Below are the code and all the weights of a small trained network. Each question names an input and a target symbol and asks about switching units off, where a switched-off unit gives its printed mean instead of its output.

import numpy as np


def w(rows, s, z=0):
    codes = np.array(rows[::2]) - 128.0
    scale = np.full(codes.shape[1], s)
    scale[-1] = z or s
    return codes * scale


def norm(h):
    return h / np.sqrt((h * h).mean(-1, keepdims=True) + 1e-5)


def f(y):
    return y / 2 * (1 + np.tanh(0.7978845608 * (y + 0.044715 * y**3)))


def softmax(a):
    e = np.exp(a - a.max(-1, keepdims=True))
    return e / e.sum(-1, keepdims=True)


def log_softmax(a):
    a = a - a.max(-1, keepdims=True)
    return a - np.log(np.exp(a).sum(-1, keepdims=True))


def net(x, mask):
    ids = ['αεζθλπτψω'.index(c) for c in x.split()]
    T = len(ids)
    res = E[ids] + P[:T]
    u = 0
    for l in range(2):
        q, k, v = (norm(res) @ M[l].T for M in (Q, K, V))
        z = softmax(np.where(np.tri(T) > 0, q @ k.T / 2**0.5, -1e9)) @ v
        res = res + np.where(mask[u], z, O[l][:, -1]) @ O[l][:, :-1]
        u += 1
        y = f(norm(res) @ A[l][:, :-1].T + A[l][:, -1])
        res = res + np.where(mask[u : u + 4], y, B[l][:, -1]) @ B[l][:, :-1]
        u += 4
    return log_softmax(norm(res)[-1] @ U[:, :-1].T + U[:, -1])


Q, K, V, O, A, B = {}, {}, {}, {}, {}, {}
E = w([
[158,54,109,120,63,185,87],'α',
[245,158,52,167,178,129,84],'ε',
[95,151,100,58,112,118,135],'ζ',
[122,171,99,148,168,160,92],'θ',
[144,61,150,154,105,162,106],'λ',
[154,97,133,55,61,93,77],'π',
[140,126,84,111,160,131,218],'τ',
[192,122,132,99,160,25,164],'ψ',
[164,113,131,174,200,94,118],'ω',
],0.012)
P = w([
[105,189,151,118,129,114,137],'0',
[111,76,110,14,212,195,129],'1',
[81,164,156,135,102,103,134],'2',
[127,110,124,99,247,102,92],'3',
[70,142,140,156,91,95,134],'4',
[122,130,172,134,214,92,90],'5',
[55,133,137,183,86,85,128],'6',
],0.014)
Q[0] = w([
[75,111,57,253,34,37,128],'L0H0',
[123,111,39,23,241,184,75],'L0H0',
],0.0057)
K[0] = w([
[93,142,109,221,2,29,156],'L0H0',
[170,70,238,70,152,181,157],'L0H0',
],0.0068)
V[0] = w([
[218,69,212,106,96,44,194],'L0H0',
[234,165,173,254,133,103,83],'L0H0',
],0.0051)
O[0] = w([
[99,245,119,242,84,228,4,144],'L0H0',
[44,185,117,37,39,84,254,2],'L0H0',
],0.0057,0.0027)
A[0] = w([
[49,190,208,187,120,110,176,214],'L0N0',
[204,155,204,200,160,157,59,117],'L0N1',
[2,185,28,97,128,162,144,121],'L0N2',
[143,87,106,148,184,63,47,253],'L0N3',
],0.0061,0.0042)
B[0] = w([
[179,145,59,125,110,194,158,196],'L0N0',
[96,107,114,113,133,133,218,168],'L0N1',
[176,177,141,176,85,89,124,145],'L0N2',
[252,84,112,152,254,136,141,255],'L0N3',
],0.0084,0.0076)
Q[1] = w([
[81,124,174,83,172,202,170],'L1H0',
[146,130,103,253,98,83,155],'L1H0',
],0.0058)
K[1] = w([
[88,216,138,77,208,134,34],'L1H0',
[120,142,142,254,73,37,91],'L1H0',
],0.0069)
V[1] = w([
[170,158,115,129,127,191,254],'L1H0',
[168,210,208,97,165,66,108],'L1H0',
],0.0076)
O[1] = w([
[210,43,222,212,129,28,87,254],'L1H0',
[2,48,44,169,84,177,88,160],'L1H0',
],0.007,0.0046)
A[1] = w([
[113,192,84,206,110,229,144,192],'L1N0',
[87,212,163,180,2,83,147,69],'L1N1',
[123,107,84,135,93,73,233,221],'L1N2',
[238,178,114,111,102,103,180,254],'L1N3',
],0.0064,0.0023)
B[1] = w([
[55,94,152,115,110,152,10,141],'L1N0',
[180,166,50,175,183,127,208,168],'L1N1',
[81,56,113,73,115,180,100,167],'L1N2',
[58,157,166,66,130,150,116,254],'L1N3',
],0.011,0.0062)
U = w([
[158,55,103,118,199,166,94,213],'α',
[179,100,208,160,166,74,122,196],'ε',
[141,175,108,171,97,82,228,53],'ζ',
[75,193,175,8,137,166,137,84],'θ',
[39,8,137,90,75,42,143,52],'λ',
[33,112,108,107,108,170,39,84],'π',
[102,103,14,72,91,141,223,111],'τ',
[198,213,196,90,87,98,168,5],'ψ',
[118,185,107,254,84,161,82,107],'ω',
],0.0093,0.0018)

Each question gives the input, a string of symbols that net reads in full, and the target symbol t.
The units are the heads (2 rows each of Q, K, V and O) and the neurons (one row each of A and B). Each row of codes is followed by its name. A weight is (code - 128) times the scale printed after its matrix; where a second scale follows, it is the last column's (O, A, B and U).
mask holds one flag per unit, layer by layer, with each layer's heads first. A switched-off unit (its flag False) gives its mean, the last column of its rows in O or B, instead of its output. The means were averaged over made-up inputs and are rounded, as every weight is.
A unit's drop is (log p(t) with every unit on - log p(t) with that unit switched off) / (log p(t) with every unit on - log p(t) with every unit switched off).
The circuit of an input: a set's keep is (log p(t) with only the set's units on - log p(t) with every unit switched off) / (log p(t) with every unit on - log p(t) with every unit switched off). Starting from all 10 units, units are removed one at a time, each time the one whose removal leaves the highest keep (on an exact tie, the one counted first), for as long as the keep stays at least 0.8.
circuit, biggest first: the units of the circuit, biggest drop first
unit that matters most: the unit with the biggest drop
k most important neurons: the k neurons with the biggest drops, biggest first
k most important neurons of layer l: the k neurons of layer l with the biggest drops, biggest first
input λ ψ ω, target ψ: circuit, biggest first => (L1H0, L0N0, L0H0, L0N3)
input ω ε ε ψ ω ψ α, target ζ: circuit, biggest first => (L0H0, L0N3, L1N1, L1H0)
input θ α τ ψ ω π ε, target ζ: unit that matters most => L0H0
input α π λ ζ ε, target ψ: circuit, biggest first => (L1H0, L0H0, L0N3)
input α τ ε, target θ: circuit, biggest first => (L0H0, L1N3, L0N3)
input ε ε ψ, target τ: circuit, biggest first => (L0H0, L0N3, L1N1, L1N2)
input ψ θ θ θ ω, target λ: 3 most important neurons of layer 1 => (L1N2, L1N3, L1N1)
input α ψ τ, target θ: circuit, biggest first => (L0N0, L1N3, L0N3, L1H0)
input α ψ ψ π ε ω λ, target τ: 3 most important neurons => (L0N3, L1N1, L1N2)
input τ ψ ψ ζ ε, target ω: circuit, biggest first => (L0H0, L1N0, L0N2)
input ω α ψ, target ζ: circuit, biggest first => (L0H0, L0N3, L1N1)
input ψ θ τ τ α τ τ, target θ: circuit, biggest first => (L0N0, L1N3, L1H0, L0N3)
input ε ω ε ω ψ α ψ, target ω: 2 most important neurons => (L0N1, L1N0)
input ε π α π θ, target θ: 3 most important neurons of layer 0 => (L0N0, L0N3, L0N2)
input ψ π ψ ψ ε, target ω: most important neuron of layer 0 => (L0N0)
input ω ε τ, target ζ: circuit, biggest first => (L0N2, L0N3)
input ψ π θ, target ω: circuit, biggest first => (L0N2, L0N3)
input ψ ψ ω ω λ ψ ε, target ψ: circuit, biggest first => (L1H0, L0H0, L1N3)
input ψ θ τ, target ω: 4 most important neurons => (L0N2, L0N3, L1N0, L1N1)
input θ π ω π ψ, target ζ: unit that matters most => L0H0
input ζ ψ ω θ θ, target ζ: 3 most important neurons => (L0N2, L0N3, L1N1)
input π π ψ ψ ε ε τ, target τ: 3 most important neurons of layer 0 => (L0N3, L0N2, L0N0)
input λ π λ, target ψ: 2 most important neurons => (L0N0, L0N3)
input ψ ω ζ ζ θ ζ τ, target λ: circuit, biggest first => (L0H0, L0N3, L1N1)
input α θ ε ω ζ, target τ: 3 most important neurons => (L0N3, L1N1, L0N2)
input α λ ψ, target θ: 2 most important neurons => (L0N0, L1N3)
input ψ ψ ε ω ψ, target τ: circuit, biggest first => (L0H0, L1N2, L0N0)
input ψ ψ ε α θ, target τ: 2 most important neurons => (L0N3, L1N1)
